Below are the code and all the weights of a small trained network. Each question names an input and a target symbol and asks about switching units off, where a switched-off unit gives its printed mean instead of its output.

import numpy as np


def w(rows, s, z=0):
    codes = np.array(rows[::2]) - 128.0
    scale = np.full(codes.shape[1], s)
    scale[-1] = z or s
    return codes * scale


def f(y):
    return np.maximum(y, 0)


def softmax(a):
    e = np.exp(a - a.max(-1, keepdims=True))
    return e / e.sum(-1, keepdims=True)


def log_softmax(a):
    a = a - a.max(-1, keepdims=True)
    return a - np.log(np.exp(a).sum(-1, keepdims=True))


def net(x, mask):
    ids = ['αβεζπσψω'.index(c) for c in x.split()]
    T = len(ids)
    res = E[ids] + P[:T]
    u = 0
    for l in range(3):
        r = res
        for j in range(2):
            rows = slice(2 * j, 2 * j + 2)
            q, k, v = (r @ M[l][rows].T for M in (Q, K, V))
            z = softmax(np.where(np.tri(T) > 0, q @ k.T / 2**0.5, -1e9)) @ v
            o = O[l][rows]
            res = res + np.where(mask[u + j], z, o[:, -1]) @ o[:, :-1]
        u += 2
        y = f(res @ A[l][:, :-1].T + A[l][:, -1])
        res = res + np.where(mask[u : u + 8], y, B[l][:, -1]) @ B[l][:, :-1]
        u += 8
    return log_softmax(res[-1] @ U[:, :-1].T + U[:, -1])


Q, K, V, O, A, B = {}, {}, {}, {}, {}, {}
E = w([
[163,161,182],'α',
[122,88,137],'β',
[150,147,250],'ε',
[122,84,142],'ζ',
[226,144,62],'π',
[122,80,141],'σ',
[175,162,203],'ψ',
[142,215,118],'ω',
],0.02)
P = w([
[78,255,123],'0',
[108,193,124],'1',
[124,171,123],'2',
[135,148,131],'3',
[144,133,134],'4',
[152,119,144],'5',
[157,106,147],'6',
[168,98,156],'7',
[165,80,155],'8',
[167,68,158],'9',
[168,59,158],'10',
],0.011)
Q[0] = w([
[101,152,150],'L0H0',
[89,217,89],'L0H0',
[85,179,164],'L0H1',
[48,35,2],'L0H1',
],0.0073)
K[0] = w([
[35,99,127],'L0H0',
[95,94,181],'L0H0',
[2,169,177],'L0H1',
[217,53,224],'L0H1',
],0.0065)
V[0] = w([
[255,46,100],'L0H0',
[218,179,118],'L0H0',
[154,62,192],'L0H1',
[85,61,199],'L0H1',
],0.0083)
O[0] = w([
[217,18,148,123],'L0H0',
[254,95,106,253],'L0H0',
[123,236,87,88],'L0H1',
[42,181,31,38],'L0H1',
],0.0066,0.0053)
A[0] = w([
[204,161,72,211],'L0N0',
[119,91,200,78],'L0N1',
[10,69,145,139],'L0N2',
[159,94,91,87],'L0N3',
[142,188,108,93],'L0N4',
[82,154,200,2],'L0N5',
[105,87,165,152],'L0N6',
[19,67,114,129],'L0N7',
],0.012,0.0085)
B[0] = w([
[128,187,71,249],'L0N0',
[71,196,46,194],'L0N1',
[231,148,43,141],'L0N2',
[247,168,77,167],'L0N3',
[255,168,167,143],'L0N4',
[11,47,85,146],'L0N5',
[124,242,115,180],'L0N6',
[236,228,194,139],'L0N7',
],0.0068,0.011)
Q[1] = w([
[135,183,168],'L1H0',
[147,199,99],'L1H0',
[1,29,74],'L1H1',
[146,150,153],'L1H1',
],0.013)
K[1] = w([
[107,214,141],'L1H0',
[106,82,165],'L1H0',
[2,121,223],'L1H1',
[211,202,117],'L1H1',
],0.0087)
V[1] = w([
[130,91,230],'L1H0',
[230,173,200],'L1H0',
[93,185,105],'L1H1',
[134,122,2],'L1H1',
],0.0079)
O[1] = w([
[116,96,221,122],'L1H0',
[44,97,83,246],'L1H0',
[81,185,2,132],'L1H1',
[83,131,227,247],'L1H1',
],0.0053,0.012)
A[1] = w([
[164,63,136,11],'L1N0',
[65,77,169,33],'L1N1',
[9,90,62,59],'L1N2',
[45,112,155,239],'L1N3',
[179,70,184,3],'L1N4',
[65,207,141,113],'L1N5',
[178,173,219,80],'L1N6',
[158,114,160,39],'L1N7',
],0.014,0.0041)
B[1] = w([
[63,65,98,149],'L1N0',
[159,127,125,140],'L1N1',
[76,246,100,144],'L1N2',
[111,86,214,175],'L1N3',
[129,73,17,174],'L1N4',
[69,113,98,228],'L1N5',
[88,104,91,254],'L1N6',
[130,100,122,157],'L1N7',
],0.011)
Q[2] = w([
[141,126,253],'L2H0',
[255,192,12],'L2H0',
[89,191,229],'L2H1',
[168,138,159],'L2H1',
],0.0099)
K[2] = w([
[8,131,67],'L2H0',
[253,155,147],'L2H0',
[126,20,134],'L2H1',
[112,104,180],'L2H1',
],0.011)
V[2] = w([
[162,30,85],'L2H0',
[160,68,123],'L2H0',
[181,158,254],'L2H1',
[148,105,42],'L2H1',
],0.0084)
O[2] = w([
[93,169,253,62],'L2H0',
[100,243,154,67],'L2H0',
[114,8,179,9],'L2H1',
[153,150,47,161],'L2H1',
],0.0056,0.013)
A[2] = w([
[122,141,137,68],'L2N0',
[50,57,105,67],'L2N1',
[105,186,78,2],'L2N2',
[199,40,79,153],'L2N3',
[248,196,119,54],'L2N4',
[88,84,78,116],'L2N5',
[225,225,191,103],'L2N6',
[195,109,185,148],'L2N7',
],0.011,0.0075)
B[2] = w([
[134,101,108,128],'L2N0',
[223,198,134,215],'L2N1',
[56,18,168,213],'L2N2',
[68,134,199,246],'L2N3',
[166,173,109,204],'L2N4',
[190,144,182,245],'L2N5',
[148,2,241,159],'L2N6',
[141,54,77,134],'L2N7',
],0.0094,0.012)
U = w([
[8,205,101,253],'α',
[221,248,12,184],'β',
[190,205,90,141],'ε',
[254,74,77,78],'ζ',
[116,61,151,49],'π',
[113,55,148,37],'σ',
[111,60,150,58],'ψ',
[98,179,205,46],'ω',
],0.0085,0.0068)

Each question gives the input, a string of symbols that net reads in full, and the target symbol t.
The units are the heads (2 rows each of Q, K, V and O) and the neurons (one row each of A and B). Each row of codes is followed by its name. A weight is (code - 128) times the scale printed after its matrix; where a second scale follows, it is the last column's (O, A, B and U).
mask holds one flag per unit, layer by layer, with each layer's heads first. A switched-off unit (its flag False) gives its mean, the last column of its rows in O or B, instead of its output. The means were averaged over made-up inputs and are rounded, as every weight is.
A unit's drop is (log p(t) with every unit on - log p(t) with that unit switched off) / (log p(t) with every unit on - log p(t) with every unit switched off).
The circuit of an input: a set's keep is (log p(t) with only the set's units on - log p(t) with every unit switched off) / (log p(t) with every unit on - log p(t) with every unit switched off). Starting from the 12 units with the biggest drops (on a tie, the unit counted first), units are removed one at a time, each time the one whose removal leaves the highest keep (on an exact tie, the one counted first), for as long as the keep stays at least 0.8.
units of the circuit, in order: the units of the circuit, biggest drop first
most important unit: the unit with the biggest drop
k most important neurons: the k neurons with the biggest drops, biggest first
top k neurons in layer l: the k neurons of layer l with the biggest drops, biggest first
which heads matter: for each layer, one digit per head in row order, 1 if its drop is at least 0.15 and else 0, layers parted by /
input π ψ ε ζ π ζ, target β: units of the circuit, in order => (L2N2)
input σ ε π, target ζ: 3 most important neurons => (L2N6, L1N5, L2N4)
input β α ψ ω α σ ε σ, target β: 3 most important neurons => (L0N1, L2N3, L1N6)
input β ζ ε ε β ω ψ σ σ, target β: top 2 neurons in layer 2 => (L2N3, L2N2)
input ω ω α α σ ζ, target α: units of the circuit, in order => (L1H1, L0H0, L1N2)
input ω ε π ω π ζ ω α ζ, target β: units of the circuit, in order => (L2H1, L1H0)
input β ζ ψ, target α: units of the circuit, in order => (L0H0, L1N5)
input π σ ε, target ω: top 2 neurons in layer 0 => (L0N0, L0N6)
input ε ζ ψ ψ ψ α β, target α: units of the circuit, in order => (L0H1, L1N2)
input σ ε ε, target β: top 2 neurons in layer 0 => (L0N0, L0N5)
input ε β σ ψ ψ ζ ε, target β: which heads matter => 00 / 01 / 10
input π ω ω ψ σ σ σ π α ζ, target α: which heads matter => 11 / 01 / 10
input ε σ ψ ψ ω π ζ σ π ζ α, target α: which heads matter => 11 / 01 / 10
input σ σ β ω α β α ε, target α: units of the circuit, in order => (L0N1)
input ζ π π ε, target α: top 3 neurons in layer 1 => (L1N6, L1N4, L1N0)
input ζ α ω ψ α ω σ, target α: which heads matter => 10 / 11 / 00
input ε ψ π ε ω, target α: which heads matter => 00 / 00 / 00
input α ε σ π, target ζ: 4 most important neurons => (L2N6, L0N0, L1N5, L2N4)
input ψ σ ζ β ε β, target β: which heads matter => 00 / 11 / 00
input ζ ψ ζ ζ α ζ π ω, target α: most important unit => L1N3
input ε β α α ε ε ψ ω ζ ω ψ, target β: top 4 neurons in layer 1 => (L1N3, L1N5, L1N0, L1N2)
input ψ β ε σ ω ε ζ ω α ψ, target β: 2 most important neurons => (L2N3, L1N3)
input α ω σ ε ψ ψ ε ω ζ β, target α: 2 most important neurons => (L2N1, L0N4)
input ε α ζ β σ σ ε β, target β: which heads matter => 01 / 11 / 00
input ε ε π ε ε π ε ε ψ ε σ, target α: top 3 neurons in layer 1 => (L1N5, L1N0, L1N2)
input σ π σ π β ω β ψ ε α, target α: top 2 neurons in layer 0 => (L0N3, L0N5)
input ε π σ ε, target ζ: most important unit => L2N1
input ω ε ε ω ω ψ ε ω ζ α ε, target ζ: 4 most important neurons => (L2N1, L1N2, L0N5, L0N6)
input ε ε ε ω α ω ψ, target α: top 3 neurons in layer 2 => (L2N1, L2N5, L2N4)
